Below is a small trained network, with its code and all its weights. Each question gives an input and a target symbol and asks what happens when units are switched off, that is, made to give their printed mean instead of their output.

import numpy as np


def w(rows, s, z=0):
    codes = np.array(rows[::2]) - 128.0
    scale = np.full(codes.shape[1], s)
    scale[-1] = z or s
    return codes * scale


def f(y):
    return np.maximum(y, 0)


def softmax(a):
    e = np.exp(a - a.max(-1, keepdims=True))
    return e / e.sum(-1, keepdims=True)


def log_softmax(a):
    a = a - a.max(-1, keepdims=True)
    return a - np.log(np.exp(a).sum(-1, keepdims=True))


def net(x, mask):
    ids = ['αβγδεζηθλμπστφψω'.index(c) for c in x.split()]
    T = len(ids)
    res = E[ids] + P[:T]
    r = res
    for j in range(2):
        rows = slice(2 * j, 2 * j + 2)
        q, k, v = (r @ M[0][rows].T for M in (Q, K, V))
        z = softmax(np.where(np.tri(T) > 0, q @ k.T / 2**0.5, -1e9)) @ v
        o = O[0][rows]
        res = res + np.where(mask[j], z, o[:, -1]) @ o[:, :-1]
    y = f(res @ A[0][:, :-1].T + A[0][:, -1])
    res = res + np.where(mask[2:14], y, B[0][:, -1]) @ B[0][:, :-1]
    return log_softmax(res[-1] @ U[:, :-1].T + U[:, -1])


Q, K, V, O, A, B = {}, {}, {}, {}, {}, {}
E = w([
[109,143,231],'α',
[130,161,100],'β',
[110,158,187],'γ',
[140,31,167],'δ',
[153,9,90],'ε',
[121,91,215],'ζ',
[103,179,216],'η',
[113,157,154],'θ',
[121,77,222],'λ',
[95,209,210],'μ',
[129,97,135],'π',
[134,63,156],'σ',
[145,66,73],'τ',
[117,172,138],'φ',
[129,105,119],'ψ',
[140,121,47],'ω',
],0.015)
P = w([
[75,112,39],'0',
[159,150,121],'1',
[92,117,197],'2',
[183,159,143],'3',
[81,61,210],'4',
[210,158,164],'5',
[97,41,198],'6',
[232,163,199],'7',
[68,97,183],'8',
[248,180,204],'9',
[10,11,153],'10',
],0.016)
Q[0] = w([
[100,153,120],'H0',
[184,157,112],'H0',
[111,77,132],'H1',
[253,151,122],'H1',
],0.024)
K[0] = w([
[116,145,164],'H0',
[42,108,109],'H0',
[196,143,127],'H1',
[2,111,95],'H1',
],0.02)
V[0] = w([
[152,177,145],'H0',
[200,105,60],'H0',
[125,243,108],'H1',
[6,116,243],'H1',
],0.016)
O[0] = w([
[148,121,104,74],'H0',
[101,196,126,217],'H0',
[245,194,45,29],'H1',
[151,7,104,2],'H1',
],0.015,0.0068)
A[0] = w([
[66,164,120,91],'N0',
[233,139,14,159],'N1',
[96,209,150,69],'N2',
[44,151,184,151],'N3',
[255,184,109,141],'N4',
[171,131,86,112],'N5',
[157,146,204,146],'N6',
[168,128,145,107],'N7',
[136,42,65,142],'N8',
[188,74,93,82],'N9',
[143,157,81,254],'N10',
[197,62,154,142],'N11',
],0.011,0.0085)
B[0] = w([
[139,87,143,187],'N0',
[92,118,184,161],'N1',
[133,86,74,217],'N2',
[194,148,85,253],'N3',
[107,96,191,166],'N4',
[186,122,117,139],'N5',
[69,92,49,180],'N6',
[122,178,152,135],'N7',
[142,159,138,168],'N8',
[114,180,133,154],'N9',
[199,100,254,154],'N10',
[116,159,16,167],'N11',
],0.007,0.033)
U = w([
[207,107,22,117],'α',
[127,146,218,123],'β',
[197,102,130,189],'γ',
[52,80,223,90],'δ',
[2,161,125,76],'ε',
[142,53,110,119],'ζ',
[239,109,96,118],'η',
[166,102,182,175],'θ',
[129,39,121,127],'λ',
[244,104,139,95],'μ',
[123,130,147,254],'π',
[81,95,194,127],'σ',
[137,175,60,150],'τ',
[145,105,224,94],'φ',
[149,142,124,205],'ψ',
[205,218,119,96],'ω',
],0.0084,0.0056)

Each question gives the input, a string of symbols that net reads in full, and the target symbol t.
The units are the heads (2 rows each of Q, K, V and O) and the neurons (one row each of A and B). Each row of codes is followed by its name. A weight is (code - 128) times the scale printed after its matrix; where a second scale follows, it is the last column's (O, A, B and U).
mask holds one flag per unit, heads first, then neurons. A switched-off unit (its flag False) gives its mean, the last column of its rows in O or B, instead of its output. The means were averaged over made-up inputs and are rounded, as every weight is.
A unit's drop is (log p(t) with every unit on - log p(t) with that unit switched off) / (log p(t) with every unit on - log p(t) with every unit switched off).
The circuit of an input: a set's keep is (log p(t) with only the set's units on - log p(t) with every unit switched off) / (log p(t) with every unit on - log p(t) with every unit switched off). Starting from the 12 units with the biggest drops (on a tie, the unit counted first), units are removed one at a time, each time the one whose removal leaves the highest keep (on an exact tie, the one counted first), for as long as the keep stays at least 0.8.
units of the circuit, in order: the units of the circuit, biggest drop first
top k neurons: the k neurons with the biggest drops, biggest first
heads that matter: for each layer, one digit per head in row order, 1 if its drop is at least 0.15 and else 0, layers parted by /
drop when u is switched off: that unit's drop, to one decimal
input θ ζ ε σ γ α ζ μ ζ ζ ε, target α: units of the circuit, in order => [H1, N11, H0]
input β α α ε λ ψ δ δ, target β: heads that matter => 01
input ω γ ε σ π ω β, target ω: heads that matter => 01
input ζ φ β ε δ, target ε: units of the circuit, in order => [H1, H0]
input ε ω ψ, target ω: heads that matter => 01
input δ α ε ε ε τ ε λ β ε σ, target ε: units of the circuit, in order => [H1]
input δ θ ε λ δ, target λ: heads that matter => 01
input δ α θ ε σ α ω, target α: heads that matter => 11
input ζ τ ε τ π, target τ: top 2 neurons => [N3, N2]
input α ε θ γ η λ ψ ζ τ γ, target α: units of the circuit, in order => [H1, N11]
input τ δ γ ψ λ α α μ ε δ τ, target δ: top 3 neurons => [N2, N11, N6]
input α α π ζ α ω ω ζ θ τ μ, target τ: units of the circuit, in order => [H1, N3, N2]
input τ δ α α μ ψ ε ζ λ δ, target τ: top 3 neurons => [N3, N6, N2]
input φ φ ω η α δ θ, target δ: units of the circuit, in order => [H1]
input α ω α π γ θ ε δ, target α: units of the circuit, in order => [H1, N11]
input ω μ ω τ δ ε σ, target ε: units of the circuit, in order => [H1, H0]
input α π α α φ λ α δ λ δ, target α: units of the circuit, in order => [N11, H1]
input λ δ δ α μ β α φ, target λ: top 2 neurons => [N3, N11]
input ε τ σ σ ζ π ε ε α, target ε: top 2 neurons => [N6, N10]
input η π σ α ψ ε τ, target ε: units of the circuit, in order => [H1]
input μ λ φ λ θ ε ε φ ψ ε, target μ: units of the circuit, in order => [H1, N4, N1]
input ε μ δ η μ γ θ η, target ε: units of the circuit, in order => [H1, N6]
input β ε ε λ ψ ω, target β: units of the circuit, in order => [H1, N4, N3, N1]
input ε θ π ω θ σ γ λ ω, target λ: drop when H1 is switched off => 1.0
input δ τ ζ μ α τ ε η δ γ, target δ: drop when N7 is switched off => 0.0
